Both labels of each row
[-18   3  -4  11   3 -18  11  14  -3  -4  -1  10 -15   3 -19   0  48 -26
  -2  -2   7 -27 -13 -32 -13 -10  27   2  20 -15  -6  33 -11  -1  14   1
  66   0  20  -9 -39 -29  48 -32  10   2   7 -31   4  62 -25   4   8   7
  28   2  -1 -23  19  -9  -9  -9 -32  -4   9 -32 -21  -1 -30 -28 -22 -18
   5  12  11  22] : J618/H
[ -2   5 -12  13  -7  -4   7  17   3  -1   4 -10   8  -2 -10 -12  -3 -25
  11  -1   3 -23  -1  -7 -24 -13  10  -1  20  -9  -1  17  -6   0   6  -1
  29 -10   6  -6 -34 -24  73 -31  12   2   7 -15  14  48  -6   2   4  10
  32  10  -5  -9  18  -1 -20  -9 -42  -2  -9  -9   3   3 -56 -26  -5 -15
  -4   7  11  37] : J618/H
[-27   6  -3  12  13 -16   5  15  -3 -12  -9   6   2  12 -29  -7  45  -8
  20  -5  10 -28  -3 -20 -20  -1  36 -10  21 -70  -5  38 -11  -1  19  -1
  30   3  21   5 -30 -19 -69  13   0   6  -3  -6  22 111 -24   2  15  12
  51  -2  -3 -21   1  -6   4 -25 -39   3  -3  -2  -8  12 -24 -23 -13  16
   8   7  -1  11] : J618/U
[ -9  19   2  -1   5 -13   0   2   3   0  -1   5  18   6 -13   3  18  26
   5  -5   1 -16  -2 -15  10   3  36 -12   5  -3  -2   0  -4   2   5  10
  14  -6  28   0   4 -14 -48 -14   2   2  -4  13   6  48  -8   9  -1  -7
 -30  -6 -10 -11   2   6  12  -8   6  10  -6  -1   4  32   5 -41  13   3
  18 -12 -13   9] : j572/U
[ -5  -5   5  11   2  -5  -1  -4  -9 -20   1  -2 -20   1 -18   6  38  -6
   5   0  17  -8 -21  16   1 -20  -4 -12  25  -4  -2  22   1  -1   5   2
  16 -10  -7 -22 -13 -13   7  10   1  -2   2  -3  -7  21  -3   9  16   3
  23   1   5  -7  12  -2  -3 -12 -11 -13  -5  -2 -18   4 -43  36  -2 -16
   2   2   6  39] : J618/H
[ 24   1  16 -15  -9   4  -9 -36  -7  14  17 -17 -12   3  14  25  -5  -9
  -1   9 -10  29  -5  17   2   5  -5   3   0  11  16  22  21  -3  -3   1
   3  22  -4 -14   3  16  -6 -20 -17 -21  -5  19 -15  39   0   1   4 -12
 -79   8   9   0  13   8  42  -3   6  -5   8   0 -13  -1 -19  80   4  17
 -17 -20 -22   6] : J618/H
[-13  20   7  -3   1  -5  -3  -4   1 -22   1 -11   7  -1 -30  -8  35   6
  13  -9  -4  -1  -4   1   9  -8  24  -6  35   2   9  19   3  -7   3  -8
  -1  -4   4 -10 -19   5 -82   9  -7   3  -2  20  -5  62  11  -9  16 -17
  -8  -2   4  -3   5 -12  -7 -22  -1   7  -7   1  -3  28  -6   8  -4   1
   0 -16   5  22] : j572/A
[  4   0 -12   6   3  -4   5  21  10  31  -7 -48 -13   9 -17   3  33  -5
 -23   2   5   9  -2 -20  -8  -9  14   6  31 -29   1  33  -4   8   0 -19
  20  -2 -15 -17 -19 -21  50  -8  17   5 -15  -1  -7 -23   6   1 -15  15
 -21  -3   9 -30   3  14 -17   0   7 -31   8  -2 -26  -2   9 -30  -5 -14
   2  -6  19   2] : j555/H
[-16 -14  -5  22 -11 -13  17  36   1   4  -7  -1 -18   4  -6  11  37 -12
  -1   0  11  -3 -10 -28  -6 -14  28   2  31 -26  -7  57  -2   1  23   2
  11  -8  17  -8 -47 -27  28 -11  24   5  -4  -9  -1  55 -25   7  -8   2
  22  -3  -9 -28  15 -22   2 -16  -6 -20   2  -3 -25   6 -37 -52 -22 -10
  13   6  34  17] : J618/H
[ -1  11  -3 -16  -1  -3  10   4   0  -1  -5  -6   1  -3   9   3  17  24
   6  -3  -6  -7   1  -7   1  -9  30   0   2 -16  -4   8  -8  -5   7  -7
  19 -13   0 -13  -3 -21  20 -13  27   5   7  -6  -5  -3 -17   3 -22   1
 -15  -3   1 -14   4  -7 -19  -9  -8  -8  10  -9 -17   0  -3 -28  -4 -11
  -7  -4  18  -2] : j555/H
[-16  11   9   3  -3  -5   1  14  -5 -13  -5 -12   3   1 -17  -1  37  -5
   4  -3  -7 -19 -26  -6   2  -3  26 -12  20  -9  -4  22   2   1  -3   2
  61  -8  27  -1 -20 -14 -11 -16   2   5  11   1  11  98   1   6   7  24
  20  -2   7  -3   1  -3 -20 -25 -25   8   4 -16  -4  10 -12  -8  -8 -10
   2 -10  -4  10] : j572/U
[-24  -6  16  16   9  -5   7   7 -17 -19  -8  -1 -34  -5  -9   8  47 -15
 -19  -3  21   3 -19  19   8 -23  -3   4  35 -17 -15  16  -2  -8  11   0
  39   2  -1 -28 -29 -21  27  12  12  -4 -12   2  -3  -3  -9   2  11  -1
  14   2   2 -32  29  -4 -20 -12 -23 -18   8  -3 -26 -15 -52  47  -3 -65
  17   6  15  63] : J618/H
[  0  29   2 -10   1  -8 -11  -7   3  -7   1   7  -4  -1 -21  -9  40   1
  19  -1 -16  -8 -17 -13  -3   9  23  -2  14  -4 -12  24  11   1  16  -4
   3 -16   0   0 -13  -6 -15  -9   2   4  -1 -19  -5  14  -2   2   4   1
   5  -7  19  -8  12  -9  -8  -7   1   0  -2 -34  -3  30  31 -45  -9 -11
   1   1   4   0] : j572/A
[-27  22  -6   1  -6 -18  15  24   6 -10  -6  -1  10   0 -22  -7  44   2
  11   0   6 -33   7 -28  -3  -8  48  -5  25  -6  -6  24 -16   5   9  -3
  35 -13  31  14 -26 -15 -42 -12   5  12  -2   0   9  65 -10  -1   8   6
  34  -4 -12  -7   0  -7   4  -2 -11   8  -6 -19   6  25  11 -63  -6 -11
   3   6  -3   6] : j572/U
[ -1  -5  -2   2   3  -9   5   7   0   1  -6  -1 -13   2   0  11  17  -8
  12  10   8   4 -12   3  -9 -14   6  12  27 -14  -3  34   3  -4   8  -3
   9  -5  -1 -15 -28 -19  15 -11  13   3   4  -9   3  46  -9   1  -5   7
  -3   5   3 -11  15   8  -1 -17 -16 -11   3   3 -32   2 -42   4  -6  -8
   6 -11  16  23] : J618/H
[-22   9  -7  16  -4 -14   2  24   7  12  -9   1  11   9 -25   6  64 -17
 -15   0  19 -37 -15 -20  -2  -9  45  -1  12 -16 -16  17 -12   2  10  12
  45 -18  23   1 -35 -28  20  -5   4   1  -7  -9  16  66  -6   2  -8  16
  33   1  -2 -30   2  -9 -13  -7 -25   6   9 -19 -13  12 -15 -48 -10 -20
  11   4   4  26] : j555/U
[-16   0 -10  -5  26   1  11   9  -3  10  -7 -34  -9   3 -31   2  44  -5
 -33  -2  -4 -14 -14 -23  21 -11  21  -1   8 -20 -10  24 -10   1   6   2
  30 -19   1   5 -24 -26  12  13   3  14  -1 -35  -9 103  -1  -9 -16   7
  37 -16   7 -23   5 -13  -5  -3  11  10   4  -6 -16  33  -7   5 -12  -6
  -9  -1 -10 -21] : j555/A
[ -61    7  -16   21   -2  -28   18   67    0   -9  -26    1   -9    6
  -29    1   73  -23   16    1   13  -58   -9  -72    0  -18   85   -1
   34  -39  -28   64  -25   -1   30   -3   68  -32   52    2  -83  -62
  -14  -16   31   20   -1  -51   13  112  -50    1   -2   27   97  -20
   -5  -49   16  -20   23  -24  -46   13   10  -33  -27   31  -34 -112
  -28  -44   46   22   29   11] : j555/U
[ -8   2  -2  -9  11  -7   1  15   3  -5  -9 -12 -12  -2  -6  -6  11 -23
  18  -2  -1 -22 -12 -18 -11  -2  12  -2  14 -13  -3  28  -5  -2  10   9
  20 -11   3  10 -25 -10   8   1   9   3 -13 -35  15 112 -14  22   0  19
  59  -5 -21   2   4  -3   1 -13 -21   3  14 -26 -13  13 -31 -28  -4  -6
   1   6  -6 -21] : J618/A
[  2   8  -9  -1  -1  -9  14  -3   6   4  -3  -9  -5   1 -23   5  28 -26
 -19  -1   4 -41 -12   0  -5 -17  12   6  12 -10   2 -12 -10   0   2   0
  42   8  28 -18 -19  -9 112 -40   2   2  11   0  -1 -12  -3   0 -32   5
  -7   6   3 -29  34  -2 -29  13 -14 -16   5 -24 -14  -5 -23  -4   5 -34
   0 -15  15  54] : j555/H
[  2  14  -7   6  -2 -18   0  -1   2   9 -10  -5  -7   4 -17  10  23 -10
 -22   3   9  -8 -10   3   2 -14   3   5  23  -9   4  11 -11   8  -8  -4
  18   4   4  -9 -10  -1  44 -10   2  -2  -6  19  -3 -16  64  12 -11   4
 -33   4   4 -35  18  -1 -24  13  -8 -12   3 -16 -15   0  -7  20  -6 -13
   5 -16  12  38] : j572/H
[-17   8   5   9   6   5  -1   3  -2  -9  12 -39  -1  -1 -12   6  28   0
 -11   7   6  -7  -4  -3  14 -14  17 -11 -11 -13  -2   1 -18   4   7   5
  30 -13  -8   1 -15 -12  40   6  13  18  13 -20   5  47  -1  -5   2  19
  67  -5  -3 -20  15  -8 -25  -8 -17   3   1  -1 -17   2  -5   6 -10 -16
   0   0  12   2] : j555/H

Both labels of each row
[ 18 -17   3  11   0 -14  11 -20   0   7  12  22  21  44 -35  11  -1  -3
 -11  -2 -17   2  -4   7 -14  23  -2  18 -17 -16  13 -10  -6  -8 -12 -15
  10  -2  26 -28  -2  -6  -5  11   4   0  10   3 -31 -14  26   9  -5   3
   1  18  32  -2  -5   0  -9  -4   5   4  -5  -1   6   1   8 -44   4   0
  -4 -17  20  -5] : j10/j651
[ -9  -4 -12   0  -2   9  30 -10  22  20   2 -24   8 -11  -7   8  -7   8
   4  14 -16   5   8 -14  -2  30  -3   2  -6   2  10  -5  -9  -4 -12  -4
   3   6  41   0  -3  20 -15   4  15  -1  -6 -15  -4   5   6  17   3   7
  -1   8   9 -20 -16   1   6  -1  -5   1 -18   9   3   2  16 -31  -4   2
   6   6   5   6] : j10/j597
[-10   6   4 -11  -7  17  20  -6   1 -24   9 -40  -9  -3  20  -8 -11   2
  -3  16  -5  10  -3  -4   1 -17 -11  15  -4   5   6   4   3 -24  -2  -4
   8  13  35   9  13   1   0   0  27  -4  -5 -24  23  11   0 -26 -18 -15
  -1   4  20 -13  -6  -5  -1   8   6  -1   4  28   1  -6   8   7   9  -7
  -2  14   3   9] : j252/J794
[ 17  14  -8  14  -3 -26  27  -5   3  26   0  13  20  -9 -22  18  -4  -8
 -10   4 -10   9  -1  -4   4  33   8   6 -15   1   2 -10 -14 -20 -11   0
  -3  -1  20 -17  -6   7  -3   7  15  -1  -3   5 -16 -12   7  16  -4  -4
  -5   5  18  -9 -13   7 -13   4  -1   4   6  -1   3   5   2 -21  -2  -2
   0 -16  22   8] : j252/j484
[ -4 -14  -4   1  -6  -9  -2 -17  13  33   5   1  12  16  -7   5  -7   7
   0  12 -10   7  15  -6   1  35   1   7  -5  -2  16 -10  -6   4  -6   1
  10   3  28  -8 -13  16 -17   1  -1   1  -3  -1 -14 -21  22  15  -8  25
  -8  29   8 -29 -21  -6   4  -7 -10  -2  -7  13   5   3  13 -31  -4  -5
   1   5   9   2] : j10/j628
[-21 -20  -8   1   9 -16   3 -27   1  -4   7  16  16  27 -12  11 -12  -5
  -6  18 -22   2 -12  10   0  12 -16  19  -8 -11   7  -1 -21  -3  -5 -18
  15 -10   9 -22  -3  -4  -3   3  10   4   5 -13 -15  -3  17  16  -6   0
   6  14  67   5  -9   2   5   0   1   0   3   7   6   6  10 -16  12  -1
   3 -20  21  -5] : j10/j651
[-16 -12  -6  -7  -2 -11  28 -23  -4 -14   9  -4  10  15 -11  17 -12   1
   2  21 -31   4 -16   4  -3  10  -6  36  -2  -7  14  -1 -16 -13 -10 -25
   1  -5  24 -20   8  -1   0   3  22  -4  11 -23 -12   7  20  11 -10  -9
   9  14  66  -1 -14   5  -4   2   8   0   3   3   9   3  13 -26  22  -6
  -5 -19  19   4] : j10/j651
[ 15  -8   4   3   2  -1  12  -8  -5 -16   5  12  10  23 -19   9   1  -8
 -11  -4  -9  -1 -11   6  -1   1  -1  20  -6  -8   8   3   2  -5  -6 -16
   5  -3   9 -16   8 -13   5   1   6  -3  11  -4 -15   2  12   0  -1 -10
   4   1  26   8   4   2  -8  -1   7   1  -1  -8  -1   3   2 -24  10  -2
  -4 -13   6  -5] : j657/j651
[ -8 -12   2  -4   3  -6  15 -18   4 -10   7  -2  10  24  -8   7  -8  -3
  -8   9 -12   1 -14   5   2  -6 -12  18  -8  -8  12   0  -9 -12  -3 -16
  12   0  20  -9   3   4  -3   3  14   2   4 -13  -9  -4  12  -3  -8  -5
   0  11  39   3  -5  -1   2   2   2   0   1   9   9   4  10 -18   8  -2
  -2 -11  14   3] : j10/j651
[ 12  15  -8  12  -9  -5   9  -2   7  36   1  -5   6 -11   1   7  -4   5
  -1   3  -1   6  17 -12   4  36   8  -6 -12   7   2  -6  -7 -14 -11   9
  -2   2  22  -7  -8  10 -13   4  11   0  -9   7  -1 -10   2   3  -5   6
  -9   6 -10 -25 -14   0  -3   3  -8   0  -5   7  -3   2   3  -8  -8   2
   6   4   5  10] : j252/j597
[ -1 -15   5   6  -5 -30  -5 -22  -4  33   5  19  16  36  -9   4  -7  -1
 -12  15 -13   4  -1   7  11  19  -1  14  -7 -14  15 -16  -9  -6   2  -2
  16   5  13 -19 -11  19 -10  -1  -1   4   2   1 -21 -44  25   8 -21  16
  -9  39  24 -10 -23   0   0  -7  -9   1   7  12   7   7  10 -15   7  -9
   3  -7  26   9] : j10/j484
[ 16  10  -3  20  -7 -20  -2  -5  -3  25  -1  21  16  11 -10  10  -5  -3
  -9   2   2   4   7   3   9  26   8  -4 -11   0   0  -3  -9 -14  -4   4
   5  -1   9 -15  -9   6  -2   3   3   1  -4  13  -2 -22   7   3 -10   5
 -10   9   2  -7 -10   3  -9   5  -5   2   8   3   2   3   0  -2  -1  -1
   2  -8  15   8] : j252/j484
[ 16 -17   3   8 -12  -3   4 -21   3  23  13   8  12  25 -19   7   4   7
   1   2 -14   6  15  -6   0  47   7  18 -15  -6  19 -11   2  -2 -12  -5
   2   5  38 -14  -3  -1 -16   1   6 -11   7   4 -23 -15  29   4  -8  12
  10  24  10 -31 -14  -7  -8  -5  -4   2 -10   5  -2  -3   7 -41   7 -10
  -3   5  17   4] : j10/j484
[  4   6 -10  -6 -14  -6  50  13  15  12  -2 -32  11 -18  -9   5   6   6
   9   9 -12   4   3 -18  -1  22  10  10   3   7  10  -9   0 -16 -10   3
  -9   9  39  -4   0  22  -8   3  12  -8  -2  -9  -9   1   6   7  -1  -4
  -1   6 -15 -17 -19   4  -3   1  -3   0  -6  -2   2   3  13 -43   0   1
  -2   1   8  16] : j10/j597
[ 11   9  -3  -1 -15   4  33   4   2   3  -4 -30   2 -21  -4  -2   7  10
   9   3  -5   6  10 -14  -4  17  16  13   3  11   8  -3   7 -16 -10   3
 -21  13  27  -1   5   5  -3   0  10 -19   2  -4  -6   8   5  -2  -4  -6
  -1   0 -19 -20 -10   0 -15   2   1   1  -5  -5  -2  -5   4 -29   5  -1
  -5   8   3  13] : j657/j597
[  1  17  -9   8 -10 -28  31  -2   1  30  -2   0  13 -20 -11  14  -3   2
  -4   9  -8   6   0  -4   4  27  12   4  -2   7   3  -6 -14 -19  -6   3
 -10   4  12 -16  -6  16  -3   7  14  -3  -2   2  -7 -10   3  12  -6  -5
  -4   7   8 -10 -18   9  -8   5  -3   3  11  -1   3   5   7  -8   6  -1
   1  -8  17  15] : j10/j628
